Below is a small trained network, with its code and all its weights. Each question gives an input and a class and asks what happens when units are switched off, that is, made to give their printed mean instead of their output.

import numpy as np


def w(rows, s, z=0):
    codes = np.array(rows[::2]) - 128.0
    scale = np.full(codes.shape[1], s)
    scale[-1] = z or s
    return codes * scale


def f(y):
    return y / 2 * (1 + np.tanh(0.7978845608 * (y + 0.044715 * y**3)))


def log_softmax(a):
    a = a - a.max(-1, keepdims=True)
    return a - np.log(np.exp(a).sum(-1, keepdims=True))


def net(x, mask):
    res = np.array(x, float).reshape(1, 6) / 4 @ E
    y = f(res @ A[0][:, :-1].T + A[0][:, -1])
    res = res + np.where(mask, y, B[0][:, -1]) @ B[0][:, :-1]
    return log_softmax(res[-1] @ U[:, :-1].T + U[:, -1])


A, B = {}, {}
E = w([
[157,201,59,87,131,217,126,23,245],'x0',
[128,98,67,150,238,176,34,137,64],'x1',
[219,111,104,151,164,143,251,98,56],'x2',
[9,115,23,232,94,145,173,117,151],'x3',
[225,2,106,178,120,95,102,84,218],'x4',
[25,90,199,91,165,117,136,2,101],'x5',
],0.007)
A[0] = w([
[168,45,139,170,169,147,84,96,160,94],'N0',
[60,99,170,102,147,117,99,61,141,205],'N1',
[121,146,137,122,155,144,108,103,95,142],'N2',
[149,40,104,179,172,73,109,102,196,124],'N3',
[114,97,64,146,229,158,45,121,85,139],'N4',
[109,71,137,142,134,91,69,169,212,150],'N5',
[129,157,107,128,82,137,52,222,173,249],'N6',
[66,166,91,110,175,143,183,179,120,115],'N7',
[157,182,67,104,164,195,122,103,188,14],'N8',
[82,108,96,173,128,150,146,129,140,24],'N9',
[178,71,149,155,128,84,128,90,188,63],'N10',
[92,127,89,183,118,149,152,133,140,109],'N11',
[136,138,202,69,148,118,117,78,110,215],'N12',
[199,148,194,69,174,129,72,153,116,207],'N13',
[68,96,120,134,135,116,130,40,95,148],'N14',
[99,128,58,186,89,131,152,173,140,101],'N15',
[97,101,129,122,104,24,118,163,117,182],'N16',
[107,115,113,113,229,151,92,141,112,191],'N17',
[155,99,122,129,168,156,254,155,98,106],'N18',
[105,140,179,109,60,57,214,113,176,201],'N19',
[67,97,194,110,125,89,141,95,154,185],'N20',
[104,241,117,96,139,156,124,130,83,87],'N21',
[137,161,113,119,140,183,119,40,185,21],'N22',
[214,129,137,26,128,123,133,142,123,155],'N23',
[112,60,153,164,153,113,120,182,100,47],'N24',
[151,40,103,149,154,165,106,132,154,121],'N25',
[88,174,119,108,190,162,129,161,78,147],'N26',
[123,143,99,91,98,185,131,80,214,113],'N27',
[98,178,154,105,144,175,149,168,105,60],'N28',
[113,110,139,140,98,75,128,159,63,22],'N29',
[105,75,164,186,143,35,156,154,108,82],'N30',
[71,117,123,203,120,152,152,76,121,110],'N31',
[163,113,116,158,167,158,183,101,78,155],'N32',
[80,121,68,172,88,114,157,130,120,82],'N33',
[179,169,53,163,116,144,101,217,128,208],'N34',
[62,135,148,109,123,91,51,146,183,232],'N35',
[87,100,91,185,136,117,149,122,158,26],'N36',
[169,103,131,148,182,140,243,101,112,141],'N37',
[86,94,128,124,169,114,90,38,70,175],'N38',
[119,101,148,167,104,75,68,182,82,117],'N39',
],0.009,0.0017)
B[0] = w([
[81,161,140,169,53,102,147,96,110,225],'N0',
[152,101,84,99,100,108,207,191,126,214],'N1',
[133,151,137,129,85,153,149,135,100,155],'N2',
[86,132,127,167,60,93,177,96,58,249],'N3',
[165,212,113,230,149,216,153,170,203,248],'N4',
[80,123,114,139,138,111,161,123,120,209],'N5',
[121,99,97,89,131,149,202,190,122,240],'N6',
[116,114,179,146,32,121,144,106,91,194],'N7',
[117,164,117,64,168,86,95,59,80,237],'N8',
[148,87,201,150,143,136,58,106,146,175],'N9',
[79,137,144,183,63,75,137,77,96,211],'N10',
[117,111,179,118,130,192,87,109,77,192],'N11',
[149,96,165,114,103,161,166,129,96,197],'N12',
[95,94,204,125,125,183,108,113,139,225],'N13',
[223,87,118,91,105,161,176,167,78,210],'N14',
[158,89,179,96,143,173,96,128,101,221],'N15',
[121,192,110,76,181,148,134,122,114,202],'N16',
[153,146,145,180,128,152,143,144,174,202],'N17',
[41,95,77,91,164,153,139,159,173,221],'N18',
[202,254,139,210,105,197,169,152,234,228],'N19',
[154,114,85,118,161,161,174,139,118,195],'N20',
[83,114,118,181,61,54,153,76,60,215],'N21',
[140,171,87,99,198,110,55,82,74,230],'N22',
[94,89,194,121,148,169,109,135,86,207],'N23',
[138,213,114,114,171,111,55,68,112,201],'N24',
[105,153,160,159,74,106,175,88,120,209],'N25',
[99,167,126,205,77,95,121,113,115,202],'N26',
[143,156,107,94,174,128,119,107,88,242],'N27',
[91,117,125,166,53,55,141,70,93,178],'N28',
[147,192,110,95,168,85,101,69,93,187],'N29',
[155,198,118,82,186,122,94,65,96,226],'N30',
[163,68,163,134,122,178,85,114,74,202],'N31',
[34,112,97,115,153,142,155,173,187,209],'N32',
[137,94,196,109,171,168,94,76,131,203],'N33',
[202,69,86,109,105,136,185,159,71,254],'N34',
[18,73,96,97,144,154,159,158,176,222],'N35',
[127,102,195,151,129,133,69,94,119,188],'N36',
[27,95,87,126,176,135,170,145,152,230],'N37',
[196,108,85,117,143,139,195,167,109,222],'N38',
[124,138,95,99,173,125,113,116,98,214],'N39',
],0.0068,0.0075)
U = w([
[74,143,148,168,50,20,151,88,104,36],'0',
[140,203,93,52,213,71,91,82,108,110],'1',
[127,55,251,100,143,172,95,118,125,161],'2',
[152,217,126,182,137,161,165,156,202,249],'3',
[3,80,69,77,175,109,164,163,187,102],'4',
[209,69,81,72,112,108,186,167,103,157],'5',
[148,104,126,121,139,86,93,142,166,135],'6',
],0.011,0.0022)

Each question gives the input, the list of numbers given to net, and the class t.
The units are the neurons (one row each of A and B). Each row of codes is followed by its name. A weight is (code - 128) times the scale printed after its matrix; where a second scale follows, it is the last column's (A, B and U).
mask holds one flag per neuron, in row order. A switched-off neuron (its flag False) gives its mean, the last column of its row in B, instead of its output. The means were averaged over made-up inputs and are rounded, as every weight is.
A unit's drop is (log p(t) with every unit on - log p(t) with that unit switched off) / (log p(t) with every unit on - log p(t) with every unit switched off).
The circuit of an input: a set's keep is (log p(t) with only the set's units on - log p(t) with every unit switched off) / (log p(t) with every unit on - log p(t) with every unit switched off). Starting from the 12 units with the biggest drops (on a tie, the unit counted first), units are removed one at a time, each time the one whose removal leaves the highest keep (on an exact tie, the one counted first), for as long as the keep stays at least 0.8.
units of the circuit, in order: the units of the circuit, biggest drop first
unit that matters most: the unit with the biggest drop
k most important neurons: the k neurons with the biggest drops, biggest first
drop when u is switched off: that unit's drop, to one decimal
input [5,-1,-4,-4,2,6], class 5: unit that matters most -> N1
input [-4,-5,-7,7,0,6], class 2: units of the circuit, in order -> (N31 N33)
input [-1,4,3,1,-3,-3], class 3: units of the circuit, in order -> (N4 N8)
input [-7,-7,0,1,4,2], class 1: units of the circuit, in order -> (N30 N16)
input [-8,0,7,4,-6,6], class 1: 4 most important neurons -> (N30 N29 N24 N35)
input [-8,-2,-2,3,1,8], class 1: units of the circuit, in order -> (N30 N16)
input [4,6,-5,7,-1,8], class 5: units of the circuit, in order -> (N38 N14)
input [3,-6,-2,-6,6,2], class 0: 2 most important neurons -> (N10 N4)
input [-8,3,1,-8,8,-5], class 0: units of the circuit, in order -> (N0 N10)
input [7,1,-8,-3,0,-6], class 4: 4 most important neurons -> (N35 N6 N30 N24)
input [-1,6,6,-7,-4,-7], class 2: 2 most important neurons -> (N13 N23)
input [5,-4,8,2,-6,-6], class 4: units of the circuit, in order -> (N18 N37)
input [5,0,-8,-4,1,8], class 4: 2 most important neurons -> (N35 N34)
input [-4,-7,-8,-7,-7,1], class 4: units of the circuit, in order -> (N35)
input [8,-8,-7,8,-5,-3], class 1: 3 most important neurons -> (N27 N22 N8)
input [-4,-2,6,7,-6,8], class 5: 2 most important neurons -> (N14 N38)
input [-6,-5,-6,-1,0,8], class 5: 2 most important neurons -> (N1 N14)
input [5,-4,2,3,2,4], class 1: 4 most important neurons -> (N22 N4 N27 N34)
input [-1,-5,-7,3,-2,8], class 5: units of the circuit, in order -> (N14 N1 N20)
input [4,8,5,2,2,7], class 3: unit that matters most -> N4
input [-7,-2,-2,-1,-3,7], class 1: 2 most important neurons -> (N30 N29)
input [-2,4,4,-7,4,0], class 2: 2 most important neurons -> (N13 N23)
input [5,-1,-7,-8,-8,8], class 0: 2 most important neurons -> (N21 N28)
input [-6,8,6,8,6,5], class 2: 2 most important neurons -> (N31 N36)
input [-3,-5,8,7,-6,4], class 4: drop when N35 is switched off -> -0.3
input [4,-5,7,-1,-4,8], class 5: drop when N35 is switched off -> 0.2
